Here is a tiny trained network, its code and every weight. The questions are about switching its units off for an input and a target symbol, where a switched-off unit gives its printed mean instead of its output.

import numpy as np


def w(rows, s, z=0):
    codes = np.array(rows[::2]) - 128.0
    scale = np.full(codes.shape[1], s)
    scale[-1] = z or s
    return codes * scale


def f(y):
    return y / 2 * (1 + np.tanh(0.7978845608 * (y + 0.044715 * y**3)))


def softmax(a):
    e = np.exp(a - a.max(-1, keepdims=True))
    return e / e.sum(-1, keepdims=True)


def log_softmax(a):
    a = a - a.max(-1, keepdims=True)
    return a - np.log(np.exp(a).sum(-1, keepdims=True))


def net(x, mask):
    ids = ['ΔΛΞΦΨΩαβγεζηθμπσ'.index(c) for c in x.split()]
    T = len(ids)
    res = E[ids] + P[:T]
    q, k, v = (res @ M[0].T for M in (Q, K, V))
    z = softmax(np.where(np.tri(T) > 0, q @ k.T / 3**0.5, -1e9)) @ v
    res = res + np.where(mask[0], z, O[0][:, -1]) @ O[0][:, :-1]
    y = f(res @ A[0][:, :-1].T + A[0][:, -1])
    res = res + np.where(mask[1:9], y, B[0][:, -1]) @ B[0][:, :-1]
    return log_softmax(res[-1] @ U[:, :-1].T + U[:, -1])


Q, K, V, O, A, B = {}, {}, {}, {}, {}, {}
E = w([
[51,117,163,194,98],'Δ',
[191,137,45,110,62],'Λ',
[124,73,146,56,176],'Ξ',
[62,96,136,88,77],'Φ',
[150,67,137,192,113],'Ψ',
[145,158,173,85,59],'Ω',
[203,37,178,37,94],'α',
[255,168,82,135,40],'β',
[228,65,153,117,155],'γ',
[91,204,140,133,30],'ε',
[86,125,67,213,130],'ζ',
[188,182,180,9,89],'η',
[204,55,67,153,116],'θ',
[120,105,180,146,38],'μ',
[119,125,155,217,154],'π',
[233,151,234,144,62],'σ',
],0.018)
P = w([
[135,129,138,168,20],'0',
[138,163,102,130,75],'1',
[154,187,77,141,117],'2',
[137,170,98,94,151],'3',
[139,191,80,109,182],'4',
[160,255,30,180,195],'5',
[115,189,94,56,221],'6',
],0.0063)
Q[0] = w([
[33,197,53,117,103],'head 1',
[178,207,215,90,56],'head 1',
[157,11,47,222,109],'head 1',
],0.011)
K[0] = w([
[38,172,6,84,60],'head 1',
[166,215,192,86,107],'head 1',
[168,14,109,181,84],'head 1',
],0.013)
V[0] = w([
[203,159,78,51,177],'head 1',
[151,123,112,158,1],'head 1',
[78,73,13,86,31],'head 1',
],0.0048)
O[0] = w([
[88,67,178,107,130,156],'head 1',
[79,134,133,67,200,253],'head 1',
[53,80,138,3,204,228],'head 1',
],0.0073,0.0059)
A[0] = w([
[96,167,178,137,169,254],'neuron 1',
[244,88,189,166,154,74],'neuron 2',
[98,104,25,132,122,142],'neuron 3',
[129,174,139,90,79,219],'neuron 4',
[253,89,104,104,21,127],'neuron 5',
[114,93,169,182,201,239],'neuron 6',
[103,179,196,182,183,122],'neuron 7',
[117,135,91,95,192,86],'neuron 8',
],0.012,0.0053)
B[0] = w([
[101,114,94,121,63,154],'neuron 1',
[2,169,204,29,136,163],'neuron 2',
[97,117,120,21,133,237],'neuron 3',
[142,137,174,197,35,209],'neuron 4',
[169,13,113,191,108,254],'neuron 5',
[162,150,21,172,99,166],'neuron 6',
[204,114,114,77,88,134],'neuron 7',
[151,119,207,110,125,179],'neuron 8',
],0.015,0.0084)
U = w([
[71,67,74,148,41,212],'Δ',
[186,128,129,66,66,189],'Λ',
[198,170,162,82,147,252],'Ξ',
[80,167,187,72,117,121],'Φ',
[67,98,73,250,160,253],'Ψ',
[158,142,150,155,81,82],'Ω',
[104,60,169,183,141,22],'α',
[195,96,127,190,118,3],'β',
[72,106,190,160,169,140],'γ',
[123,175,138,128,57,38],'ε',
[50,140,76,106,117,15],'ζ',
[226,150,187,148,93,43],'η',
[176,57,100,136,197,8],'θ',
[104,119,138,175,94,87],'μ',
[208,173,100,144,100,106],'π',
[127,125,207,138,103,27],'σ',
],0.011,0.0066)

Each question gives the input, a string of symbols that net reads in full, and the target symbol t.
The units are the heads (3 rows each of Q, K, V and O) and the neurons (one row each of A and B). Each row of codes is followed by its name. A weight is (code - 128) times the scale printed after its matrix; where a second scale follows, it is the last column's (O, A, B and U).
mask holds one flag per unit, heads first, then neurons. A switched-off unit (its flag False) gives its mean, the last column of its rows in O or B, instead of its output. The means were averaged over made-up inputs and are rounded, as every weight is.
A unit's drop is (log p(t) with every unit on - log p(t) with that unit switched off) / (log p(t) with every unit on - log p(t) with every unit switched off).
The circuit of an input: a set's keep is (log p(t) with only the set's units on - log p(t) with every unit switched off) / (log p(t) with every unit on - log p(t) with every unit switched off). Starting from all 9 units, units are removed one at a time, each time the one whose removal leaves the highest keep (on an exact tie, the one counted first), for as long as the keep stays at least 0.8.
units of the circuit, in order: the units of the circuit, biggest drop first
top k neurons: the k neurons with the biggest drops, biggest first
drop of u: that unit's drop, to one decimal
input Λ Λ α, target Δ: units of the circuit, in order => (neuron 5)
input Φ σ α ζ γ θ σ, target σ: units of the circuit, in order => (neuron 2; neuron 5; head 1; neuron 4)
input θ θ Λ β Λ η θ, target Ξ: units of the circuit, in order => (neuron 5; neuron 8; head 1)
input Λ Φ γ σ Λ σ Ψ, target Ψ: units of the circuit, in order => (neuron 3; neuron 6)
input θ Λ β Ψ α, target α: units of the circuit, in order => (neuron 5; neuron 3; head 1; neuron 2)
input Λ θ Λ ζ θ π, target π: units of the circuit, in order => (neuron 7; neuron 6)
input Λ Ξ Φ Λ α Λ ζ, target ζ: top 2 neurons => (neuron 5; neuron 4)
input θ Λ η, target Δ: units of the circuit, in order => (head 1; neuron 5; neuron 8)
input α Λ σ, target Δ: top 2 neurons => (neuron 5; neuron 2)
input Ψ Λ Φ σ, target σ: units of the circuit, in order => (neuron 2; neuron 5; head 1)
input α β π, target π: top 3 neurons => (neuron 7; neuron 5; neuron 6)
input Ω ζ ζ Λ Ω σ β, target Δ: top 2 neurons => (neuron 5; neuron 2)
input Λ θ Ψ γ, target Δ: drop of neuron 3 => -0.1
input ε ε Ψ σ θ, target θ: drop of neuron 1 => 0.4
input θ θ Ψ Λ η, target Δ: drop of neuron 1 => 0.2
